Below are the code and all the weights of a small trained network. Each question names an input and a class and asks about switching units off, where a switched-off unit gives its printed mean instead of its output.

import numpy as np


def w(rows, s, z=0):
    codes = np.array(rows[::2]) - 128.0
    scale = np.full(codes.shape[1], s)
    scale[-1] = z or s
    return codes * scale


def norm(h):
    return h / np.sqrt((h * h).mean(-1, keepdims=True) + 1e-5)


def f(y):
    return np.maximum(y, 0)


def log_softmax(a):
    a = a - a.max(-1, keepdims=True)
    return a - np.log(np.exp(a).sum(-1, keepdims=True))


def net(x, mask):
    res = np.array(x, float).reshape(1, 7) / 4 @ E
    u = 0
    for l in range(3):
        y = f(norm(res) @ A[l][:, :-1].T + A[l][:, -1])
        res = res + np.where(mask[u : u + 9], y, B[l][:, -1]) @ B[l][:, :-1]
        u += 9
    return log_softmax(norm(res)[-1] @ U[:, :-1].T + U[:, -1])


A, B = {}, {}
E = w([
[116,66,176,139,113,119,12,87,80,190],'x0',
[129,188,131,105,173,192,182,208,106,177],'x1',
[70,160,108,27,131,153,98,142,164,73],'x2',
[160,179,133,41,63,179,85,104,255,97],'x3',
[115,148,102,90,203,91,104,70,99,127],'x4',
[28,143,69,70,163,99,113,127,122,194],'x5',
[178,103,228,180,172,52,118,173,233,88],'x6',
],0.0057)
A[0] = w([
[102,128,95,2,118,134,177,126,74,137,234],'0.n0',
[141,104,160,161,89,97,121,124,164,116,116],'0.n1',
[149,152,186,116,73,137,76,137,172,105,93],'0.n2',
[109,244,155,91,167,122,140,201,170,101,52],'0.n3',
[162,77,125,56,4,146,61,110,177,111,73],'0.n4',
[155,52,208,162,187,29,85,83,160,84,37],'0.n5',
[142,133,22,96,64,163,164,111,101,74,4],'0.n6',
[142,104,127,126,95,111,67,118,114,137,141],'0.n7',
[144,98,145,185,121,79,167,169,111,181,9],'0.n8',
],0.0084,0.0031)
B[0] = w([
[56,67,80,126,135,122,116,39,125,73,251],'0.n0',
[97,193,93,89,137,145,84,177,75,164,188],'0.n1',
[69,97,134,122,138,113,131,50,143,216,201],'0.n2',
[212,89,27,96,79,93,179,132,255,87,203],'0.n3',
[82,158,238,109,106,175,151,108,143,196,237],'0.n4',
[173,242,161,198,182,138,43,104,109,72,254],'0.n5',
[198,87,149,186,47,131,76,106,56,55,196],'0.n6',
[177,183,112,37,129,79,134,146,149,136,184],'0.n7',
[132,132,104,152,64,80,136,201,125,184,187],'0.n8',
],0.0081,0.0066)
A[1] = w([
[182,139,73,122,57,225,176,57,112,56,87],'1.n0',
[30,81,149,74,12,61,63,55,90,130,254],'1.n1',
[91,144,236,19,96,171,168,127,191,196,56],'1.n2',
[117,93,204,254,154,29,210,236,86,184,78],'1.n3',
[160,150,154,189,64,223,31,68,130,135,87],'1.n4',
[116,153,141,49,122,152,57,157,33,190,212],'1.n5',
[158,148,91,124,55,240,160,102,175,107,168],'1.n6',
[84,125,97,152,175,231,97,59,192,99,236],'1.n7',
[131,204,142,225,129,185,72,83,104,112,108],'1.n8',
],0.0063,0.0016)
B[1] = w([
[87,81,151,167,66,110,164,178,121,62,204],'1.n0',
[149,204,158,209,145,232,117,149,129,132,254],'1.n1',
[112,75,155,41,143,249,106,84,137,254,195],'1.n2',
[190,134,93,83,39,132,152,186,89,230,199],'1.n3',
[119,137,167,66,138,131,131,109,73,82,218],'1.n4',
[161,58,80,153,171,68,206,86,159,139,195],'1.n5',
[166,110,166,63,121,103,97,27,115,98,195],'1.n6',
[148,115,121,170,152,89,195,201,152,206,198],'1.n7',
[184,158,186,117,149,86,114,150,138,95,205],'1.n8',
],0.0076,0.0081)
A[2] = w([
[140,145,96,140,106,119,133,242,50,195,114],'2.n0',
[118,120,99,51,144,168,195,197,174,76,69],'2.n1',
[161,60,82,102,167,135,212,120,226,50,5],'2.n2',
[160,146,157,130,100,86,201,102,122,111,140],'2.n3',
[94,164,94,95,119,145,107,116,47,161,89],'2.n4',
[53,127,47,213,202,171,119,94,104,112,56],'2.n5',
[181,195,188,202,199,55,72,46,109,93,136],'2.n6',
[62,1,26,152,125,87,141,184,78,85,147],'2.n7',
[64,66,120,75,97,120,143,65,126,147,88],'2.n8',
],0.0071,0.0024)
B[2] = w([
[164,148,73,123,153,184,210,172,158,115,205],'2.n0',
[151,45,53,118,115,129,132,83,177,137,160],'2.n1',
[139,31,58,49,108,40,135,88,176,105,185],'2.n2',
[73,91,139,45,78,149,108,116,82,157,177],'2.n3',
[130,115,114,184,187,148,63,141,206,104,165],'2.n4',
[4,155,3,200,219,83,117,145,78,176,182],'2.n5',
[64,113,134,91,154,38,119,227,150,26,254],'2.n6',
[138,200,176,118,157,177,30,113,178,183,198],'2.n7',
[177,145,218,188,181,27,140,235,105,174,178],'2.n8',
],0.0074,0.0073)
U = w([
[29,130,35,195,228,144,83,83,106,156,123],'0',
[151,195,186,120,180,18,56,173,131,67,140],'1',
[136,50,50,69,93,102,141,58,217,88,146],'2',
[204,141,74,145,99,158,179,200,105,180,135],'3',
[95,106,151,155,53,181,118,77,53,9,118],'4',
[134,72,168,93,150,66,170,100,80,144,2],'5',
[94,143,218,81,148,223,79,37,171,191,160],'6',
],0.012,0.0051)

Each question gives the input, the list of numbers given to net, and the class t.
The units are the neurons (one row each of A and B). Each row of codes is followed by its name. A weight is (code - 128) times the scale printed after its matrix; where a second scale follows, it is the last column's (A, B and U).
mask holds one flag per neuron, layer by layer. A switched-off neuron (its flag False) gives its mean, the last column of its row in B, instead of its output. The means were averaged over made-up inputs and are rounded, as every weight is.
A unit's drop is (log p(t) with every unit on - log p(t) with that unit switched off) / (log p(t) with every unit on - log p(t) with every unit switched off).
The circuit of an input: a set's keep is (log p(t) with only the set's units on - log p(t) with every unit switched off) / (log p(t) with every unit on - log p(t) with every unit switched off). Starting from the 12 units with the biggest drops (on a tie, the unit counted first), units are removed one at a time, each time the one whose removal leaves the highest keep (on an exact tie, the one counted first), for as long as the keep stays at least 0.8.
units of the circuit, in order: the units of the circuit, biggest drop first
k most important neurons: the k neurons with the biggest drops, biggest first
top k neurons in layer l: the k neurons of layer l with the biggest drops, biggest first
drop when u is switched off: that unit's drop, to one decimal
input [-5,-1,2,0,-3,-6,-2], class 4: units of the circuit, in order -> (0.n6)
input [4,-2,5,1,8,-2,-7], class 0: 2 most important neurons -> (2.n5 0.n0)
input [1,2,6,7,5,1,-7], class 4: 4 most important neurons -> (0.n6 0.n0 1.n0 1.n1)
input [8,6,5,6,7,-6,8], class 6: top 3 neurons in layer 0 -> (0.n2 0.n4 0.n6)
input [0,5,-4,5,-3,5,-5], class 4: top 2 neurons in layer 0 -> (0.n6 0.n2)
input [7,3,0,-3,-1,-7,-1], class 3: 4 most important neurons -> (0.n0 0.n8 1.n3 2.n0)
input [5,-2,-5,-3,0,-6,-6], class 3: 2 most important neurons -> (0.n5 0.n0)
input [-4,-3,6,4,1,-8,4], class 6: 3 most important neurons -> (0.n4 1.n2 0.n2)
input [4,-7,6,4,4,0,2], class 6: 2 most important neurons -> (0.n4 1.n2)
input [-5,3,7,-2,-3,-4,-5], class 2: top 2 neurons in layer 2 -> (2.n2 2.n1)
input [-8,-6,1,-1,-6,-8,1], class 4: units of the circuit, in order -> (1.n0 2.n3)
input [-1,4,-4,-1,8,-4,-5], class 0: 3 most important neurons -> (0.n5 0.n0 2.n5)
input [-6,2,-3,-2,-1,-6,-3], class 4: 2 most important neurons -> (0.n6 1.n7)
input [-4,-8,-1,3,5,5,-1], class 0: units of the circuit, in order -> (1.n1)
input [1,8,-5,-5,4,-4,7], class 3: 3 most important neurons -> (1.n3 0.n8 2.n0)
input [5,8,5,-1,1,-4,-6], class 0: 2 most important neurons -> (0.n0 2.n5)
input [-7,-1,-5,-1,7,-4,-4], class 4: 2 most important neurons -> (0.n6 0.n5)
input [-5,-3,8,1,-1,0,-5], class 4: 2 most important neurons -> (0.n6 1.n1)
input [-6,4,3,0,-6,-4,-5], class 2: 2 most important neurons -> (0.n3 2.n2)
input [-6,-6,4,8,-5,-8,-7], class 6: units of the circuit, in order -> (0.n4)
input [1,0,-5,-5,-8,-8,7], class 3: top 2 neurons in layer 1 -> (1.n3 1.n6)
input [1,-7,-5,3,-4,0,-7], class 6: top 2 neurons in layer 0 -> (0.n4 0.n5)
input [-5,-6,0,3,2,-1,-3], class 4: drop when 0.n6 is switched off -> 0.9
input [-5,6,-2,-5,7,1,2], class 2: drop when 2.n2 is switched off -> 0.1
input [6,-2,5,5,-5,-8,8], class 6: drop when 0.n2 is switched off -> 0.4
